Below is a small trained network, with its code and all its weights. Each question gives an input and a target symbol and asks what happens when units are switched off, that is, made to give their printed mean instead of their output.

import numpy as np


def w(rows, s, z=0):
    codes = np.array(rows[::2]) - 128.0
    scale = np.full(codes.shape[1], s)
    scale[-1] = z or s
    return codes * scale


def norm(h):
    return h / np.sqrt((h * h).mean(-1, keepdims=True) + 1e-5)


def f(y):
    return np.maximum(y, 0)


def softmax(a):
    e = np.exp(a - a.max(-1, keepdims=True))
    return e / e.sum(-1, keepdims=True)


def log_softmax(a):
    a = a - a.max(-1, keepdims=True)
    return a - np.log(np.exp(a).sum(-1, keepdims=True))


def net(x, mask):
    ids = ['αγεζηλξπτψ'.index(c) for c in x.split()]
    T = len(ids)
    res = E[ids] + P[:T]
    r = norm(res)
    for j in range(2):
        rows = slice(3 * j, 3 * j + 3)
        q, k, v = (r @ M[0][rows].T for M in (Q, K, V))
        z = softmax(np.where(np.tri(T) > 0, q @ k.T / 3**0.5, -1e9)) @ v
        o = O[0][rows]
        res = res + np.where(mask[j], z, o[:, -1]) @ o[:, :-1]
    y = f(norm(res) @ A[0][:, :-1].T + A[0][:, -1])
    res = res + np.where(mask[2:10], y, B[0][:, -1]) @ B[0][:, :-1]
    return log_softmax(norm(res)[-1] @ U[:, :-1].T + U[:, -1])


Q, K, V, O, A, B = {}, {}, {}, {}, {}, {}
E = w([
[93,191,174,137,173,202,183,172,120,139,191],'α',
[121,158,73,98,102,127,138,214,67,179,114],'γ',
[105,208,123,102,164,146,135,118,131,63,82],'ε',
[70,76,80,142,151,144,171,169,115,164,200],'ζ',
[59,98,197,78,91,201,129,138,132,130,153],'η',
[117,167,95,76,143,114,128,164,249,160,119],'λ',
[135,105,141,79,101,113,154,195,125,92,213],'ξ',
[156,173,140,182,101,183,98,203,100,71,140],'π',
[155,95,85,97,172,159,159,183,127,79,128],'τ',
[154,120,156,193,121,118,112,158,181,62,100],'ψ',
],0.02)
P = w([
[100,96,129,131,23,156,254,117,158,104,54],'0',
[88,116,101,131,47,155,206,152,142,90,111],'1',
[90,104,107,147,78,143,190,152,145,106,108],'2',
[93,111,123,129,104,123,170,156,134,107,104],'3',
[101,115,121,129,120,121,153,162,128,111,112],'4',
[106,115,120,127,140,118,139,155,125,113,121],'5',
[113,118,122,128,150,112,124,157,124,121,125],'6',
[119,122,122,117,161,111,109,159,120,128,128],'7',
[128,124,125,117,167,108,92,156,115,134,129],'8',
[125,123,128,117,178,107,75,149,112,128,137],'9',
[131,124,123,114,190,106,61,138,113,138,145],'10',
[130,125,128,110,196,107,43,142,109,140,147],'11',
[141,126,129,103,205,105,33,138,104,145,158],'12',
],0.013)
Q[0] = w([
[232,78,144,251,50,89,181,2,138,174,50],'H1',
[99,123,82,190,111,168,136,183,162,124,108],'H1',
[134,138,125,143,76,127,127,174,167,86,154],'H1',
[118,121,130,175,134,170,152,172,130,121,148],'H2',
[144,149,142,130,110,95,132,98,69,160,182],'H2',
[176,107,119,171,90,123,153,55,137,197,77],'H2',
],0.011)
K[0] = w([
[73,150,123,128,63,146,217,116,136,117,95],'H1',
[176,101,112,124,130,73,152,150,140,77,126],'H1',
[173,82,118,171,146,169,118,129,130,86,99],'H1',
[115,118,114,152,124,80,114,107,131,119,109],'H2',
[108,158,108,114,135,134,166,118,127,129,99],'H2',
[137,147,118,117,56,128,248,115,135,113,103],'H2',
],0.014)
V[0] = w([
[117,124,172,121,68,37,147,127,119,213,182],'H1',
[15,108,96,128,173,112,116,96,188,212,84],'H1',
[153,109,77,78,124,124,148,118,254,76,127],'H1',
[65,197,203,89,152,175,146,133,155,157,133],'H2',
[166,17,127,90,169,201,98,199,129,190,79],'H2',
[74,166,57,39,130,139,141,116,30,137,87],'H2',
],0.0084)
O[0] = w([
[104,172,124,93,158,111,113,134,165,204,97,1],'H1',
[126,163,86,186,135,189,207,123,124,145,120,11],'H1',
[156,140,98,75,188,127,88,31,115,146,163,241],'H1',
[98,150,166,187,98,154,166,144,251,88,213,177],'H2',
[17,128,92,69,152,91,152,87,113,115,147,140],'H2',
[188,189,122,130,127,72,174,102,128,135,163,165],'H2',
],0.012,0.0071)
A[0] = w([
[73,180,60,192,201,213,165,121,177,138,123,156],'N1',
[127,96,220,187,137,77,252,167,74,68,172,211],'N2',
[204,215,150,212,117,160,106,147,67,54,20,145],'N3',
[133,54,66,74,2,139,113,149,118,156,161,70],'N4',
[108,56,132,102,119,87,144,112,90,196,202,47],'N5',
[103,113,158,145,144,178,83,131,35,168,112,4],'N6',
[119,148,250,144,122,168,103,137,97,115,157,84],'N7',
[65,98,123,173,174,208,141,120,146,89,58,137],'N8',
],0.0084,0.0046)
B[0] = w([
[99,121,142,159,174,72,62,127,116,210,169,185],'N1',
[101,110,63,117,97,132,103,192,21,120,88,254],'N2',
[158,105,61,106,71,193,80,118,143,244,151,208],'N3',
[165,118,202,210,253,156,158,138,150,208,43,170],'N4',
[152,190,173,176,82,112,38,100,179,131,169,177],'N5',
[138,153,125,196,233,179,171,141,155,149,172,143],'N6',
[130,165,79,55,126,139,156,163,175,103,98,176],'N7',
[87,125,254,124,183,40,112,149,71,85,165,168],'N8',
],0.0093,0.0078)
U = w([
[29,114,202,137,38,133,211,96,144,103,143,88],'α',
[166,101,105,94,174,69,254,129,75,85,111,114],'γ',
[184,163,59,157,80,200,117,211,106,118,94,59],'ε',
[131,172,90,146,124,69,129,148,17,247,101,2],'ζ',
[65,169,148,130,143,166,217,186,123,91,172,82],'η',
[90,116,82,207,143,95,119,60,127,220,171,105],'λ',
[151,169,138,67,138,84,116,108,223,203,142,111],'ξ',
[88,81,156,162,69,115,71,164,97,119,19,102],'π',
[192,127,70,72,93,156,119,83,88,111,206,237],'τ',
[168,112,234,118,183,117,93,114,101,139,112,158],'ψ',
],0.0087,0.0038)

Each question gives the input, a string of symbols that net reads in full, and the target symbol t.
The units are the heads (3 rows each of Q, K, V and O) and the neurons (one row each of A and B). Each row of codes is followed by its name. A weight is (code - 128) times the scale printed after its matrix; where a second scale follows, it is the last column's (O, A, B and U).
mask holds one flag per unit, heads first, then neurons. A switched-off unit (its flag False) gives its mean, the last column of its rows in O or B, instead of its output. The means were averaged over made-up inputs and are rounded, as every weight is.
A unit's drop is (log p(t) with every unit on - log p(t) with that unit switched off) / (log p(t) with every unit on - log p(t) with every unit switched off).
The circuit of an input: a set's keep is (log p(t) with only the set's units on - log p(t) with every unit switched off) / (log p(t) with every unit on - log p(t) with every unit switched off). Starting from all 10 units, units are removed one at a time, each time the one whose removal leaves the highest keep (on an exact tie, the one counted first), for as long as the keep stays at least 0.8.
circuit, biggest first: the units of the circuit, biggest drop first
most important unit: the unit with the biggest drop
top k neurons: the k neurons with the biggest drops, biggest first
which heads matter: for each layer, one digit per head in row order, 1 if its drop is at least 0.15 and else 0, layers parted by /
input ε ε α ε ε, target ε: circuit, biggest first : (H2, N2, H1)
input ζ λ η α ε λ γ, target λ: circuit, biggest first : (H1, N1, N2)
input ξ ξ ε ξ γ, target ξ: which heads matter : 10
input τ ξ ε ε ε ε ε ζ ε α ε ζ, target ζ: circuit, biggest first : (H1, N2, N1)
input ξ α η ε ξ ζ, target ξ: which heads matter : 10
input ε ξ π ε ζ ε α α ε λ η ε, target λ: top 2 neurons : (N1, N7)
input ξ τ ξ ε ε α, target ε: circuit, biggest first : (N2, H2)
input ε ψ ε ξ, target ψ: circuit, biggest first : (N4, H2)
input γ ψ ψ ξ, target ψ: circuit, biggest first : (H2, N4, H1)
input ε γ α ε ζ α, target ζ: most important unit : N1
input α ε τ ξ α ζ ε ζ ε λ α, target λ: circuit, biggest first : (H1, N1)
input ε γ λ α ε, target λ: top 2 neurons : (N1, N3)
input ε ε τ ε ε τ ξ ε τ ε ψ γ, target ψ: circuit, biggest first : (N4, N2, N3)
input ψ τ ψ, target ψ: top 3 neurons : (N8, N2, N6)
input τ ψ ξ η ξ ε τ ψ ε ξ ε ε ε, target ε: most important unit : H1
input ζ γ ψ ζ ε π ε π ξ, target π: circuit, biggest first : (H1, H2)
input ξ ε τ τ ε ε ξ η α ε, target η: circuit, biggest first : (H2, H1)
input ε α ε ψ τ γ ξ ξ ξ η π η, target π: top 2 neurons : (N2, N4)
input ξ ε ε ζ, target ζ: circuit, biggest first : (N2, H2)
input ε ε ε ε ξ ε ε τ ε, target γ: top 3 neurons : (N3, N5, N1)
input ξ ε ξ α ε η ξ η, target ξ: top neuron : (N2)
